Here is a tiny trained network, its code and every weight. The questions are about switching its units off for an input and a target symbol, where a switched-off unit gives its printed mean instead of its output.

import numpy as np


def w(rows, s, z=0):
    codes = np.array(rows[::2]) - 128.0
    scale = np.full(codes.shape[1], s)
    scale[-1] = z or s
    return codes * scale


def norm(h):
    return h / np.sqrt((h * h).mean(-1, keepdims=True) + 1e-5)


def f(y):
    return np.maximum(y, 0)


def softmax(a):
    e = np.exp(a - a.max(-1, keepdims=True))
    return e / e.sum(-1, keepdims=True)


def log_softmax(a):
    a = a - a.max(-1, keepdims=True)
    return a - np.log(np.exp(a).sum(-1, keepdims=True))


def net(x, mask):
    ids = ['ΓΘΛΞβζημτφψ'.index(c) for c in x.split()]
    T = len(ids)
    res = E[ids] + P[:T]
    r = norm(res)
    for j in range(3):
        rows = slice(4 * j, 4 * j + 4)
        q, k, v = (r @ M[0][rows].T for M in (Q, K, V))
        z = softmax(np.where(np.tri(T) > 0, q @ k.T / 4**0.5, -1e9)) @ v
        o = O[0][rows]
        res = res + np.where(mask[j], z, o[:, -1]) @ o[:, :-1]
    y = f(norm(res) @ A[0][:, :-1].T + A[0][:, -1])
    res = res + np.where(mask[3:7], y, B[0][:, -1]) @ B[0][:, :-1]
    return log_softmax(norm(res)[-1] @ U[:, :-1].T + U[:, -1])


Q, K, V, O, A, B = {}, {}, {}, {}, {}, {}
E = w([
[120,159,49],'Γ',
[150,166,131],'Θ',
[110,175,97],'Λ',
[112,181,95],'Ξ',
[220,179,133],'β',
[84,254,166],'ζ',
[156,152,156],'η',
[120,166,48],'μ',
[96,119,161],'τ',
[134,129,51],'φ',
[150,162,132],'ψ',
],0.016)
P = w([
[193,1,221],'0',
[86,197,146],'1',
[88,189,140],'2',
[90,184,136],'3',
[90,181,133],'4',
[92,176,131],'5',
[94,174,127],'6',
[93,171,127],'7',
[92,171,124],'8',
[96,164,125],'9',
[94,168,124],'10',
[95,167,124],'11',
[98,165,123],'12',
[93,172,123],'13',
],0.0078)
Q[0] = w([
[145,88,212],'head 0',
[109,145,142],'head 0',
[142,149,203],'head 0',
[150,119,101],'head 0',
[197,83,219],'head 1',
[57,12,76],'head 1',
[143,184,102],'head 1',
[128,182,103],'head 1',
[124,131,250],'head 2',
[108,133,147],'head 2',
[2,168,160],'head 2',
[141,207,205],'head 2',
],0.021)
K[0] = w([
[48,213,143],'head 0',
[164,134,152],'head 0',
[143,228,158],'head 0',
[103,115,98],'head 0',
[86,236,51],'head 1',
[17,71,209],'head 1',
[227,108,124],'head 1',
[197,101,133],'head 1',
[108,132,252],'head 2',
[116,146,147],'head 2',
[51,237,146],'head 2',
[32,84,146],'head 2',
],0.019)
V[0] = w([
[241,136,71],'head 0',
[71,22,204],'head 0',
[161,210,72],'head 0',
[115,210,94],'head 0',
[199,181,162],'head 1',
[175,255,113],'head 1',
[8,72,59],'head 1',
[131,208,103],'head 1',
[215,169,117],'head 2',
[8,48,136],'head 2',
[116,130,102],'head 2',
[144,25,127],'head 2',
],0.0088)
O[0] = w([
[210,179,97,231],'head 0',
[65,24,62,96],'head 0',
[164,205,191,142],'head 0',
[131,185,204,99],'head 0',
[129,196,151,192],'head 1',
[170,173,230,120],'head 1',
[132,13,100,2],'head 1',
[155,134,183,89],'head 1',
[204,131,168,141],'head 2',
[12,145,76,93],'head 2',
[149,134,107,156],'head 2',
[86,198,167,24],'head 2',
],0.011,0.0065)
A[0] = w([
[102,10,125,95],'neuron 0',
[81,154,228,195],'neuron 1',
[150,45,68,110],'neuron 2',
[3,125,141,252],'neuron 3',
],0.02,0.0039)
B[0] = w([
[225,157,30,166],'neuron 0',
[18,59,123,219],'neuron 1',
[111,115,221,254],'neuron 2',
[2,102,181,166],'neuron 3',
],0.022,0.0081)
U = w([
[178,29,57,158],'Γ',
[77,145,56,63],'Θ',
[141,39,209,170],'Λ',
[94,134,72,56],'Ξ',
[83,211,208,6],'β',
[189,145,114,127],'ζ',
[157,184,105,123],'η',
[63,81,92,181],'μ',
[87,47,67,107],'τ',
[109,158,34,63],'φ',
[6,90,135,176],'ψ',
],0.014,0.0024)

Each question gives the input, a string of symbols that net reads in full, and the target symbol t.
The units are the heads (4 rows each of Q, K, V and O) and the neurons (one row each of A and B). Each row of codes is followed by its name. A weight is (code - 128) times the scale printed after its matrix; where a second scale follows, it is the last column's (O, A, B and U).
mask holds one flag per unit, heads first, then neurons. A switched-off unit (its flag False) gives its mean, the last column of its rows in O or B, instead of its output. The means were averaged over made-up inputs and are rounded, as every weight is.
A unit's drop is (log p(t) with every unit on - log p(t) with that unit switched off) / (log p(t) with every unit on - log p(t) with every unit switched off).
The circuit of an input: a set's keep is (log p(t) with only the set's units on - log p(t) with every unit switched off) / (log p(t) with every unit on - log p(t) with every unit switched off). Starting from all 7 units, units are removed one at a time, each time the one whose removal leaves the highest keep (on an exact tie, the one counted first), for as long as the keep stays at least 0.8.
units of the circuit, in order: the units of the circuit, biggest drop first
unit that matters most: the unit with the biggest drop
k most important neurons: the k neurons with the biggest drops, biggest first
which heads matter: for each layer, one digit per head in row order, 1 if its drop is at least 0.15 and else 0, layers parted by /
drop when u is switched off: that unit's drop, to one decimal
input Γ τ Γ Θ Γ ψ, target ψ: units of the circuit, in order -> [head 2]
input ζ β β μ Θ Γ η Γ Θ Γ Γ ψ Θ φ, target β: which heads matter -> 110
input β Θ ψ Λ τ Λ, target η: units of the circuit, in order -> [head 0; neuron 1]
input φ ψ Θ Λ Λ, target Γ: which heads matter -> 110
input τ φ φ μ ζ Γ ψ, target ψ: which heads matter -> 100
input Θ β Γ Ξ Θ β Γ Θ μ, target φ: 2 most important neurons -> [neuron 1; neuron 3]
input μ η μ Λ, target ζ: units of the circuit, in order -> [neuron 1; head 0; head 1]
input Γ μ μ τ Ξ Γ μ Ξ, target Λ: 2 most important neurons -> [neuron 2; neuron 1]
input Γ φ Γ φ Γ Γ Θ Γ η η φ μ, target Λ: 3 most important neurons -> [neuron 2; neuron 1; neuron 0]
input Θ τ ψ τ φ τ Γ φ, target φ: 2 most important neurons -> [neuron 1; neuron 3]
input ψ η Γ ψ η, target Λ: which heads matter -> 011
input Γ η φ β Γ φ Γ Θ Λ, target Λ: 2 most important neurons -> [neuron 2; neuron 1]
input φ Γ Θ, target ζ: units of the circuit, in order -> [head 0; head 1; neuron 1; head 2]
input ψ Γ ζ φ Θ η, target Λ: unit that matters most -> head 1
input Θ β Γ Λ, target φ: 3 most important neurons -> [neuron 1; neuron 2; neuron 3]
input β φ Θ τ η μ, target η: drop when neuron 1 is switched off -> 0.1
input φ Θ Γ φ φ τ Θ, target ψ: drop when neuron 3 is switched off -> 0.7
input ζ φ τ Θ ζ Γ η, target ψ: drop when neuron 1 is switched off -> 0.2
input μ Θ ζ μ φ, target ζ: drop when neuron 1 is switched off -> 1.0
input Θ Γ ψ Γ Γ μ φ φ Λ, target φ: units of the circuit, in order -> [neuron 2]
input μ Λ ζ Θ Γ, target ζ: 2 most important neurons -> [neuron 1; neuron 3]
input Θ Θ Γ Γ, target φ: 2 most important neurons -> [neuron 1; neuron 3]
